Here is a tiny trained network, its code and every weight. The questions are about switching its units off for an input and a class, where a switched-off unit gives its printed mean instead of its output.

import numpy as np


def w(rows, s, z=0):
    codes = np.array(rows[::2]) - 128.0
    scale = np.full(codes.shape[1], s)
    scale[-1] = z or s
    return codes * scale


def f(y):
    return y / 2 * (1 + np.tanh(0.7978845608 * (y + 0.044715 * y**3)))


def log_softmax(a):
    a = a - a.max(-1, keepdims=True)
    return a - np.log(np.exp(a).sum(-1, keepdims=True))


def net(x, mask):
    res = np.array(x, float).reshape(1, 7) / 4 @ E
    y = f(res @ A[0][:, :-1].T + A[0][:, -1])
    res = res + np.where(mask, y, B[0][:, -1]) @ B[0][:, :-1]
    return log_softmax(res[-1] @ U[:, :-1].T + U[:, -1])


A, B = {}, {}
E = w([
[178,52,58,139,134,63,237,151,255],'x0',
[84,160,186,91,160,119,97,175,48],'x1',
[134,170,83,172,44,164,75,44,170],'x2',
[23,217,155,226,103,115,93,38,134],'x3',
[126,107,129,152,136,121,120,157,160],'x4',
[92,140,130,137,138,66,158,152,104],'x5',
[99,65,145,205,193,26,194,124,175],'x6',
],0.011)
A[0] = w([
[71,101,54,97,189,160,117,179,50,140],'neuron 1',
[236,61,34,84,143,158,179,111,214,115],'neuron 2',
[60,105,95,154,146,108,142,135,137,19],'neuron 3',
[122,115,133,107,81,200,76,91,36,253],'neuron 4',
[188,97,104,121,105,137,152,150,201,26],'neuron 5',
[53,76,101,204,191,29,183,159,239,224],'neuron 6',
[136,194,107,155,126,156,87,86,143,96],'neuron 7',
[88,113,183,33,164,186,132,187,103,62],'neuron 8',
[34,84,117,249,163,51,167,123,112,52],'neuron 9',
[182,163,156,117,107,181,105,192,26,120],'neuron 10',
[254,74,70,137,118,119,231,157,219,144],'neuron 11',
[177,149,159,59,197,144,93,202,39,93],'neuron 12',
[68,182,41,214,98,210,90,38,145,89],'neuron 13',
[117,105,110,117,102,141,156,93,89,32],'neuron 14',
[77,157,155,169,193,51,217,108,185,99],'neuron 15',
],0.0084,0.0037)
B[0] = w([
[120,30,192,107,151,144,112,118,73,167],'neuron 1',
[234,86,36,93,101,166,34,157,132,235],'neuron 2',
[153,136,163,112,199,88,158,65,131,144],'neuron 3',
[79,212,131,113,122,129,63,62,57,224],'neuron 4',
[192,116,103,140,238,154,77,133,119,178],'neuron 5',
[146,64,158,187,148,12,173,142,155,246],'neuron 6',
[121,147,158,188,110,185,131,90,155,172],'neuron 7',
[133,147,121,71,163,75,127,133,91,181],'neuron 8',
[53,180,137,206,165,116,175,171,127,198],'neuron 9',
[2,153,138,67,142,146,106,153,107,204],'neuron 10',
[184,55,56,102,79,101,67,196,181,249],'neuron 11',
[123,119,176,67,122,168,134,202,86,204],'neuron 12',
[150,162,103,161,59,160,115,69,237,215],'neuron 13',
[109,226,149,115,190,110,128,150,187,125],'neuron 14',
[98,96,173,199,123,92,156,132,144,199],'neuron 15',
],0.0078,0.019)
U = w([
[68,158,187,2,169,180,99,215,3,222],'0',
[244,80,34,98,140,128,107,222,182,215],'1',
[93,213,127,110,87,223,66,28,129,55],'2',
[84,108,173,184,161,81,203,173,157,10],'3',
],0.0074,0.0011)

Each question gives the input, the list of numbers given to net, and the class t.
The units are the neurons (one row each of A and B). Each row of codes is followed by its name. A weight is (code - 128) times the scale printed after its matrix; where a second scale follows, it is the last column's (A, B and U).
mask holds one flag per neuron, in row order. A switched-off neuron (its flag False) gives its mean, the last column of its row in B, instead of its output. The means were averaged over made-up inputs and are rounded, as every weight is.
A unit's drop is (log p(t) with every unit on - log p(t) with that unit switched off) / (log p(t) with every unit on - log p(t) with every unit switched off).
The circuit of an input: a set's keep is (log p(t) with only the set's units on - log p(t) with every unit switched off) / (log p(t) with every unit on - log p(t) with every unit switched off). Starting from the 12 units with the biggest drops (on a tie, the unit counted first), units are removed one at a time, each time the one whose removal leaves the highest keep (on an exact tie, the one counted first), for as long as the keep stays at least 0.8.
circuit, biggest first: the units of the circuit, biggest drop first
top k neurons: the k neurons with the biggest drops, biggest first
drop when u is switched off: that unit's drop, to one decimal
input [6,1,-2,5,-6,1,-4], class 3: circuit, biggest first : (neuron 2)
input [1,6,-1,5,7,-2,-4], class 2: circuit, biggest first : (neuron 12; neuron 6)
input [-1,-8,1,-1,-3,7,-5], class 2: top 2 neurons : (neuron 6; neuron 11)
input [7,3,1,1,6,6,2], class 3: top 2 neurons : (neuron 6; neuron 9)
input [-7,-2,7,-3,3,4,7], class 2: top 2 neurons : (neuron 6; neuron 15)
input [5,-4,-8,3,3,4,1], class 3: top 2 neurons : (neuron 6; neuron 15)
input [-7,-5,1,-4,-7,-3,8], class 2: top 3 neurons : (neuron 6; neuron 11; neuron 12)
input [5,-3,-8,8,6,-1,-8], class 3: top 4 neurons : (neuron 2; neuron 11; neuron 4; neuron 5)
input [7,7,-7,-5,-6,-8,-7], class 0: top 2 neurons : (neuron 12; neuron 10)
input [7,2,-4,2,-8,5,-8], class 0: drop when neuron 11 is switched off : 0.3
input [2,7,-2,0,5,-2,0], class 0: drop when neuron 14 is switched off : 0.0
input [-1,7,8,-6,-5,2,4], class 0: drop when neuron 13 is switched off : 0.1
input [-2,4,2,3,-2,4,3], class 3: drop when neuron 2 is switched off : 0.2
input [-4,4,-2,8,3,3,-6], class 2: circuit, biggest first : (neuron 13)
